Here is a tiny trained network, its code and every weight. The questions are about switching its units off for an input and a class, where a switched-off unit gives its printed mean instead of its output.

import numpy as np


def w(rows, s, z=0):
    codes = np.array(rows[::2]) - 128.0
    scale = np.full(codes.shape[1], s)
    scale[-1] = z or s
    return codes * scale


def f(y):
    return y / 2 * (1 + np.tanh(0.7978845608 * (y + 0.044715 * y**3)))


def log_softmax(a):
    a = a - a.max(-1, keepdims=True)
    return a - np.log(np.exp(a).sum(-1, keepdims=True))


def net(x, mask):
    res = np.array(x, float).reshape(1, 6) / 4 @ E
    y = f(res @ A[0][:, :-1].T + A[0][:, -1])
    res = res + np.where(mask, y, B[0][:, -1]) @ B[0][:, :-1]
    return log_softmax(res[-1] @ U[:, :-1].T + U[:, -1])


A, B = {}, {}
E = w([
[227,74,233,223,114,142,71,95],'x0',
[199,230,102,37,125,229,136,141],'x1',
[142,156,127,136,134,96,105,143],'x2',
[172,197,32,174,254,99,99,142],'x3',
[64,138,113,93,109,171,81,62],'x4',
[69,135,192,99,139,99,131,150],'x5',
],0.0075)
A[0] = w([
[117,149,138,114,94,142,78,142,173],'N0',
[105,104,170,75,67,61,184,82,21],'N1',
[50,177,154,57,204,102,143,117,252],'N2',
[159,81,122,120,124,160,98,116,21],'N3',
[133,164,96,103,163,134,168,185,213],'N4',
[80,156,42,122,167,157,112,51,228],'N5',
[125,122,55,78,108,168,138,165,124],'N6',
[146,118,142,63,88,123,172,75,128],'N7',
[183,103,130,164,50,101,178,106,208],'N8',
[129,177,97,135,147,83,219,177,174],'N9',
[167,138,155,161,140,2,99,158,235],'N10',
],0.011,0.0026)
B[0] = w([
[166,82,69,139,77,154,115,170,153],'N0',
[108,101,139,139,123,124,168,108,192],'N1',
[170,64,80,224,118,171,58,102,244],'N2',
[150,110,77,79,101,201,125,172,139],'N3',
[216,148,59,88,118,142,206,80,216],'N4',
[121,94,69,230,98,54,69,57,236],'N5',
[123,195,84,102,2,97,123,46,201],'N6',
[46,93,76,101,137,167,150,135,179],'N7',
[110,84,173,53,181,163,191,235,204],'N8',
[174,140,78,11,170,31,254,43,213],'N9',
[221,34,148,178,144,92,131,175,254],'N10',
],0.0067,0.0082)
U = w([
[110,95,166,94,71,152,157,156,47],'0',
[147,176,29,81,147,88,179,119,148],'1',
[149,83,141,159,129,102,185,206,20],'2',
[115,101,37,201,87,134,60,113,254],'3',
[43,105,121,90,107,35,171,63,99],'4',
[81,193,43,77,52,102,127,135,3],'5',
[208,112,163,67,194,254,140,114,30],'6',
[234,133,182,165,191,98,97,127,231],'7',
],0.008,0.0026)

Each question gives the input, the list of numbers given to net, and the class t.
The units are the neurons (one row each of A and B). Each row of codes is followed by its name. A weight is (code - 128) times the scale printed after its matrix; where a second scale follows, it is the last column's (A, B and U).
mask holds one flag per neuron, in row order. A switched-off neuron (its flag False) gives its mean, the last column of its row in B, instead of its output. The means were averaged over made-up inputs and are rounded, as every weight is.
A unit's drop is (log p(t) with every unit on - log p(t) with that unit switched off) / (log p(t) with every unit on - log p(t) with every unit switched off).
The circuit of an input: a set's keep is (log p(t) with only the set's units on - log p(t) with every unit switched off) / (log p(t) with every unit on - log p(t) with every unit switched off). Starting from all 11 units, units are removed one at a time, each time the one whose removal leaves the highest keep (on an exact tie, the one counted first), for as long as the keep stays at least 0.8.
units of the circuit, in order: the units of the circuit, biggest drop first
unit that matters most: the unit with the biggest drop
k most important neurons: the k neurons with the biggest drops, biggest first
drop of u: that unit's drop, to one decimal
input [-2,1,-6,4,3,-1], class 3: units of the circuit, in order -> [N5]
input [5,5,-6,3,-8,-6], class 6: units of the circuit, in order -> [N5 N8]
input [-3,5,-3,-4,-1,-7], class 5: units of the circuit, in order -> [N6 N10]
input [-2,1,-2,1,5,-2], class 3: units of the circuit, in order -> [N5 N9]
input [-1,-6,-3,-3,-3,-5], class 2: units of the circuit, in order -> [N8 N6]
input [3,6,-5,6,-6,-2], class 1: units of the circuit, in order -> [N9 N4]
input [-3,-8,-4,-8,-4,6], class 2: 3 most important neurons -> [N6 N8 N9]
input [-4,7,-2,-7,-3,0], class 5: 3 most important neurons -> [N6 N10 N7]
input [7,1,8,-7,1,-7], class 6: units of the circuit, in order -> [N8 N5]
input [3,-6,5,-1,-3,-1], class 2: 3 most important neurons -> [N8 N2 N5]
input [-4,1,-2,8,6,-2], class 3: 2 most important neurons -> [N5 N2]
input [5,1,2,-2,-7,-4], class 6: 3 most important neurons -> [N8 N5 N3]
input [6,-3,8,-7,-2,0], class 2: units of the circuit, in order -> [N8 N10]
input [-2,4,3,-6,8,3], class 3: unit that matters most -> N2
input [-4,2,-1,6,7,5], class 3: 2 most important neurons -> [N2 N5]
input [-2,-1,6,6,5,8], class 3: 2 most important neurons -> [N2 N5]
input [0,-1,4,3,1,8], class 7: drop of N6 -> 0.2
input [-8,-3,5,-5,6,8], class 3: drop of N2 -> 0.9
input [0,6,-8,6,8,3], class 3: drop of N5 -> 0.1
input [6,6,-7,6,-8,-5], class 6: drop of N7 -> -0.1
input [2,6,-7,2,4,6], class 3: most important neuron -> [N9]
